Below is a small trained network, with its code and all its weights. Each question gives an input and a target symbol and asks what happens when units are switched off, that is, made to give their printed mean instead of their output.

import numpy as np


def w(rows, s, z=0):
    codes = np.array(rows[::2]) - 128.0
    scale = np.full(codes.shape[1], s)
    scale[-1] = z or s
    return codes * scale


def f(y):
    return np.maximum(y, 0)


def softmax(a):
    e = np.exp(a - a.max(-1, keepdims=True))
    return e / e.sum(-1, keepdims=True)


def log_softmax(a):
    a = a - a.max(-1, keepdims=True)
    return a - np.log(np.exp(a).sum(-1, keepdims=True))


def net(x, mask):
    ids = ['Ψαβδεζμφ'.index(c) for c in x.split()]
    T = len(ids)
    res = E[ids] + P[:T]
    u = 0
    for l in range(3):
        q, k, v = (res @ M[l].T for M in (Q, K, V))
        z = softmax(np.where(np.tri(T) > 0, q @ k.T / 2**0.5, -1e9)) @ v
        res = res + np.where(mask[u], z, O[l][:, -1]) @ O[l][:, :-1]
        u += 1
        y = f(res @ A[l][:, :-1].T + A[l][:, -1])
        res = res + np.where(mask[u : u + 8], y, B[l][:, -1]) @ B[l][:, :-1]
        u += 8
    return log_softmax(res[-1] @ U[:, :-1].T + U[:, -1])


Q, K, V, O, A, B = {}, {}, {}, {}, {}, {}
E = w([
[89,98,165],'Ψ',
[215,142,98],'α',
[90,102,169],'β',
[170,204,187],'δ',
[121,86,108],'ε',
[123,164,182],'ζ',
[73,93,97],'μ',
[68,158,1],'φ',
],0.0093)
P = w([
[90,91,190],'0',
[128,254,125],'1',
[134,214,97],'2',
[87,192,120],'3',
[133,93,80],'4',
[128,106,94],'5',
[115,144,108],'6',
],0.0062)
Q[0] = w([
[192,1,117],'0.h1',
[103,248,140],'0.h1',
],0.0089)
K[0] = w([
[169,254,57],'0.h1',
[120,11,241],'0.h1',
],0.009)
V[0] = w([
[193,213,146],'0.h1',
[89,2,141],'0.h1',
],0.0077)
O[0] = w([
[147,225,163,223],'0.h1',
[194,2,80,4],'0.h1',
],0.0071,0.0015)
A[0] = w([
[148,160,101,221],'0.n1',
[172,154,98,254],'0.n2',
[160,164,105,218],'0.n3',
[111,147,216,93],'0.n4',
[202,140,64,148],'0.n5',
[101,148,101,64],'0.n6',
[88,158,255,73],'0.n7',
[92,115,45,127],'0.n8',
],0.0095,0.0026)
B[0] = w([
[80,130,151,241],'0.n1',
[85,129,177,254],'0.n2',
[78,124,165,245],'0.n3',
[140,206,102,172],'0.n4',
[82,134,205,204],'0.n5',
[129,149,95,144],'0.n6',
[131,254,109,194],'0.n7',
[155,164,61,177],'0.n8',
],0.0078,0.0039)
Q[1] = w([
[131,102,96],'1.h1',
[164,4,125],'1.h1',
],0.0035)
K[1] = w([
[94,170,166],'1.h1',
[3,251,161],'1.h1',
],0.0026)
V[1] = w([
[141,36,167],'1.h1',
[122,100,1],'1.h1',
],0.0071)
O[1] = w([
[26,27,255,5],'1.h1',
[40,89,12,3],'1.h1',
],0.0037,0.0036)
A[1] = w([
[173,146,167,25],'1.n1',
[178,125,125,182],'1.n2',
[111,26,75,182],'1.n3',
[42,22,102,202],'1.n4',
[11,150,217,249],'1.n5',
[65,130,254,253],'1.n6',
[59,25,115,195],'1.n7',
[151,146,169,7],'1.n8',
],0.0043,0.0023)
B[1] = w([
[111,126,47,136],'1.n1',
[172,172,127,141],'1.n2',
[100,86,37,144],'1.n3',
[73,3,62,154],'1.n4',
[61,108,173,255],'1.n5',
[32,105,237,243],'1.n6',
[44,59,93,149],'1.n7',
[112,113,78,133],'1.n8',
],0.0045,0.005)
Q[2] = w([
[212,100,93],'2.h1',
[255,156,83],'2.h1',
],0.0051)
K[2] = w([
[140,218,239],'2.h1',
[154,253,174],'2.h1',
],0.0046)
V[2] = w([
[221,193,137],'2.h1',
[146,146,2],'2.h1',
],0.0085)
O[2] = w([
[230,175,133,3],'2.h1',
[129,170,1,13],'2.h1',
],0.0095,0.0045)
A[2] = w([
[142,140,79,90],'2.n1',
[74,223,185,191],'2.n2',
[58,206,88,167],'2.n3',
[99,184,80,121],'2.n4',
[49,19,142,108],'2.n5',
[227,145,109,2],'2.n6',
[255,127,125,193],'2.n7',
[168,101,69,162],'2.n8',
],0.0073,0.0075)
B[2] = w([
[158,150,149,134],'2.n1',
[212,65,135,255],'2.n2',
[255,12,120,193],'2.n3',
[201,111,182,155],'2.n4',
[107,243,124,208],'2.n5',
[166,14,168,134],'2.n6',
[13,160,126,154],'2.n7',
[119,194,132,135],'2.n8',
],0.0068,0.015)
U = w([
[90,147,105,91],'Ψ',
[151,67,166,220],'α',
[87,172,136,3],'β',
[178,106,160,165],'δ',
[95,147,116,24],'ε',
[144,254,105,85],'ζ',
[104,142,84,188],'μ',
[174,60,61,150],'φ',
],0.0082,0.0041)

Each question gives the input, a string of symbols that net reads in full, and the target symbol t.
The units are the heads (2 rows each of Q, K, V and O) and the neurons (one row each of A and B). Each row of codes is followed by its name. A weight is (code - 128) times the scale printed after its matrix; where a second scale follows, it is the last column's (O, A, B and U).
mask holds one flag per unit, layer by layer, with each layer's heads first. A switched-off unit (its flag False) gives its mean, the last column of its rows in O or B, instead of its output. The means were averaged over made-up inputs and are rounded, as every weight is.
A unit's drop is (log p(t) with every unit on - log p(t) with that unit switched off) / (log p(t) with every unit on - log p(t) with every unit switched off).
The circuit of an input: a set's keep is (log p(t) with only the set's units on - log p(t) with every unit switched off) / (log p(t) with every unit on - log p(t) with every unit switched off). Starting from the 12 units with the biggest drops (on a tie, the unit counted first), units are removed one at a time, each time the one whose removal leaves the highest keep (on an exact tie, the one counted first), for as long as the keep stays at least 0.8.
units of the circuit, in order: the units of the circuit, biggest drop first
k most important neurons: the k neurons with the biggest drops, biggest first
top k neurons in layer l: the k neurons of layer l with the biggest drops, biggest first
drop when u is switched off: that unit's drop, to one decimal
input δ δ μ δ φ β δ, target ζ: units of the circuit, in order : (2.h1 1.h1 0.n7)
input δ δ α Ψ, target ζ: units of the circuit, in order : (1.h1 0.n7 0.h1)
input φ φ φ μ α φ, target φ: units of the circuit, in order : (2.n3 2.h1 0.n8 1.h1)
input μ α μ, target μ: 4 most important neurons : (2.n5 2.n2 0.n7 1.n4)
input δ α α Ψ φ, target ζ: units of the circuit, in order : (2.h1 1.h1 0.h1)
input φ φ δ α μ, target φ: top 2 neurons in layer 2 : (2.n3 2.n5)
input δ δ Ψ α, target ζ: 3 most important neurons : (0.n7 2.n7 2.n3)
input δ β δ ε, target ζ: 2 most important neurons : (0.n7 2.n7)
input δ α δ ζ φ δ α, target ζ: 2 most important neurons : (2.n7 0.n7)
input δ φ φ α ε, target ζ: 2 most important neurons : (2.n2 1.n6)
input φ δ μ δ β ζ, target φ: 2 most important neurons : (2.n5 2.n3)
input φ α α α α, target φ: top 2 neurons in layer 0 : (0.n8 0.n5)
input δ ζ ε μ φ, target ζ: top 2 neurons in layer 2 : (2.n2 2.n8)
input φ α Ψ δ, target φ: 2 most important neurons : (2.n3 0.n8)
input φ α μ α β Ψ, target φ: drop when 2.n1 is switched off : 0.0
input φ μ ζ μ, target φ: drop when 2.h1 is switched off : 0.5
input φ δ α α, target φ: drop when 2.n5 is switched off : 0.1
